Below is a small trained network, with its code and all its weights. Each question gives an input and a target symbol and asks what happens when units are switched off, that is, made to give their printed mean instead of their output.

import numpy as np


def w(rows, s, z=0):
    codes = np.array(rows[::2]) - 128.0
    scale = np.full(codes.shape[1], s)
    scale[-1] = z or s
    return codes * scale


def f(y):
    return np.maximum(y, 0)


def softmax(a):
    e = np.exp(a - a.max(-1, keepdims=True))
    return e / e.sum(-1, keepdims=True)


def log_softmax(a):
    a = a - a.max(-1, keepdims=True)
    return a - np.log(np.exp(a).sum(-1, keepdims=True))


def net(x, mask):
    ids = ['ΔΦβλμπτψω'.index(c) for c in x.split()]
    T = len(ids)
    res = E[ids] + P[:T]
    q, k, v = (res @ M[0].T for M in (Q, K, V))
    z = softmax(np.where(np.tri(T) > 0, q @ k.T / 2**0.5, -1e9)) @ v
    res = res + np.where(mask[0], z, O[0][:, -1]) @ O[0][:, :-1]
    y = f(res @ A[0][:, :-1].T + A[0][:, -1])
    res = res + np.where(mask[1:17], y, B[0][:, -1]) @ B[0][:, :-1]
    return log_softmax(res[-1] @ U[:, :-1].T + U[:, -1])


Q, K, V, O, A, B = {}, {}, {}, {}, {}, {}
E = w([
[82,141,143,76,163,143,89,124],'Δ',
[195,69,52,227,118,158,102,145],'Φ',
[111,198,115,155,60,204,99,100],'β',
[170,173,44,166,134,134,4,136],'λ',
[149,110,183,51,117,134,126,104],'μ',
[114,129,35,169,161,179,122,113],'π',
[106,73,201,50,197,77,117,201],'τ',
[200,127,149,90,71,143,208,134],'ψ',
[148,188,167,155,166,240,159,178],'ω',
],0.017)
P = w([
[95,12,187,159,171,140,153,175],'0',
[131,142,121,64,177,164,145,67],'1',
[91,88,59,46,53,253,95,133],'2',
[142,110,197,175,167,118,110,128],'3',
[164,178,148,28,174,128,175,83],'4',
[8,239,151,204,51,62,205,138],'5',
[235,117,187,155,107,123,118,159],'6',
[236,167,129,69,113,106,156,82],'7',
[85,66,92,43,26,179,109,147],'8',
],0.012)
Q[0] = w([
[24,59,38,53,60,191,161,211],'head 0',
[238,46,117,41,143,254,103,132],'head 0',
],0.007)
K[0] = w([
[1,83,153,231,110,67,140,132],'head 0',
[141,228,207,220,136,21,141,119],'head 0',
],0.0076)
V[0] = w([
[76,116,128,10,108,90,61,73],'head 0',
[125,74,2,208,138,40,43,185],'head 0',
],0.0081)
O[0] = w([
[233,2,77,8,25,164,19,140,2],'head 0',
[158,126,48,93,139,54,120,214,120],'head 0',
],0.0078,0.0029)
A[0] = w([
[169,55,146,126,83,177,93,161,69],'neuron 0',
[192,144,152,209,106,171,69,134,255],'neuron 1',
[97,84,120,153,132,164,169,162,147],'neuron 2',
[163,109,154,145,180,101,131,193,56],'neuron 3',
[117,177,79,160,95,166,97,98,173],'neuron 4',
[53,166,142,117,139,158,112,145,138],'neuron 5',
[171,136,145,88,161,66,133,107,225],'neuron 6',
[87,184,113,77,158,116,118,123,58],'neuron 7',
[127,117,150,150,99,92,150,107,60],'neuron 8',
[62,88,141,141,2,157,101,152,131],'neuron 9',
[63,149,166,143,56,170,134,149,88],'neuron 10',
[155,40,132,150,158,136,186,156,181],'neuron 11',
[173,113,131,79,116,165,93,86,88],'neuron 12',
[162,126,68,112,73,96,108,229,106],'neuron 13',
[104,140,61,97,80,216,197,99,200],'neuron 14',
[146,85,88,188,136,121,97,100,158],'neuron 15',
],0.0096,0.0035)
B[0] = w([
[98,30,143,188,146,25,113,182,165],'neuron 0',
[168,107,178,151,123,161,142,130,248],'neuron 1',
[166,136,80,45,86,126,143,48,161],'neuron 2',
[152,184,132,124,162,89,65,146,157],'neuron 3',
[105,119,169,52,66,72,202,79,223],'neuron 4',
[155,91,107,78,110,121,92,115,195],'neuron 5',
[202,168,63,165,122,199,86,138,164],'neuron 6',
[163,63,175,135,129,61,173,110,156],'neuron 7',
[123,243,178,94,118,125,93,46,132],'neuron 8',
[168,101,88,148,254,243,107,106,177],'neuron 9',
[198,85,47,142,67,106,94,102,198],'neuron 10',
[134,160,169,42,29,111,102,113,155],'neuron 11',
[156,41,129,186,109,73,187,93,172],'neuron 12',
[69,125,177,152,117,172,181,170,238],'neuron 13',
[79,204,126,223,101,76,94,126,209],'neuron 14',
[173,215,137,56,136,150,109,124,177],'neuron 15',
],0.0069,0.012)
U = w([
[127,121,134,230,181,113,61,190,140],'Δ',
[135,84,94,177,193,144,128,128,66],'Φ',
[140,61,151,162,152,95,141,153,30],'β',
[128,135,172,106,86,38,126,97,43],'λ',
[118,125,173,107,117,85,85,156,39],'μ',
[74,89,140,73,106,189,188,198,220],'π',
[126,158,207,134,220,191,108,125,251],'τ',
[146,110,99,184,211,3,204,137,136],'ψ',
[235,139,31,14,150,171,110,104,181],'ω',
],0.0068,0.0017)

Each question gives the input, a string of symbols that net reads in full, and the target symbol t.
The units are the heads (2 rows each of Q, K, V and O) and the neurons (one row each of A and B). Each row of codes is followed by its name. A weight is (code - 128) times the scale printed after its matrix; where a second scale follows, it is the last column's (O, A, B and U).
mask holds one flag per unit, heads first, then neurons. A switched-off unit (its flag False) gives its mean, the last column of its rows in O or B, instead of its output. The means were averaged over made-up inputs and are rounded, as every weight is.
A unit's drop is (log p(t) with every unit on - log p(t) with that unit switched off) / (log p(t) with every unit on - log p(t) with every unit switched off).
The circuit of an input: a set's keep is (log p(t) with only the set's units on - log p(t) with every unit switched off) / (log p(t) with every unit on - log p(t) with every unit switched off). Starting from the 12 units with the biggest drops (on a tie, the unit counted first), units are removed one at a time, each time the one whose removal leaves the highest keep (on an exact tie, the one counted first), for as long as the keep stays at least 0.8.
units of the circuit, in order: the units of the circuit, biggest drop first
top k neurons: the k neurons with the biggest drops, biggest first
drop when u is switched off: that unit's drop, to one decimal
input ω ψ β ω λ ω, target ω: units of the circuit, in order : [neuron 10; head 0; neuron 13]
input λ λ τ λ ω ω, target Δ: units of the circuit, in order : [head 0; neuron 0; neuron 14; neuron 9]
input μ β λ ω Φ μ, target π: units of the circuit, in order : [head 0; neuron 13; neuron 14]
input τ λ Φ π μ λ λ, target β: units of the circuit, in order : [head 0; neuron 0; neuron 12; neuron 1]
input μ μ ω ω μ μ ω ω λ, target Φ: units of the circuit, in order : [neuron 9; head 0; neuron 0]
input λ λ β λ β Δ, target ω: units of the circuit, in order : [head 0; neuron 9; neuron 10]
input λ ω λ, target π: units of the circuit, in order : [neuron 13; head 0; neuron 4]
input λ λ λ λ λ Φ, target π: units of the circuit, in order : [head 0; neuron 13]
input ω ω λ β Φ μ τ, target τ: units of the circuit, in order : [head 0; neuron 10]
input λ β Φ, target π: units of the circuit, in order : [neuron 13; head 0]
input π ω μ π β μ, target Φ: units of the circuit, in order : [neuron 9; head 0; neuron 0; neuron 12]
input Φ Φ ω λ ψ Φ, target λ: top 2 neurons : [neuron 4; neuron 8]
input Φ λ μ λ Φ β, target Φ: units of the circuit, in order : [neuron 9; head 0; neuron 0; neuron 12]
input ω β Φ, target λ: top 2 neurons : [neuron 4; neuron 14]
input λ β λ ω τ, target τ: top 2 neurons : [neuron 10; neuron 4]
input ω λ λ, target λ: top 2 neurons : [neuron 4; neuron 9]
input ω λ λ Φ β, target λ: top 2 neurons : [neuron 9; neuron 14]
input λ ω λ τ λ Φ ω λ Δ, target ψ: top neuron : [neuron 7]
input ω ψ ω, target λ: drop when neuron 10 is switched off : 0.2
input ω ω λ Φ, target τ: drop when head 0 is switched off : 0.5
input λ ω ω ω ψ π, target λ: drop when neuron 4 is switched off : 0.3
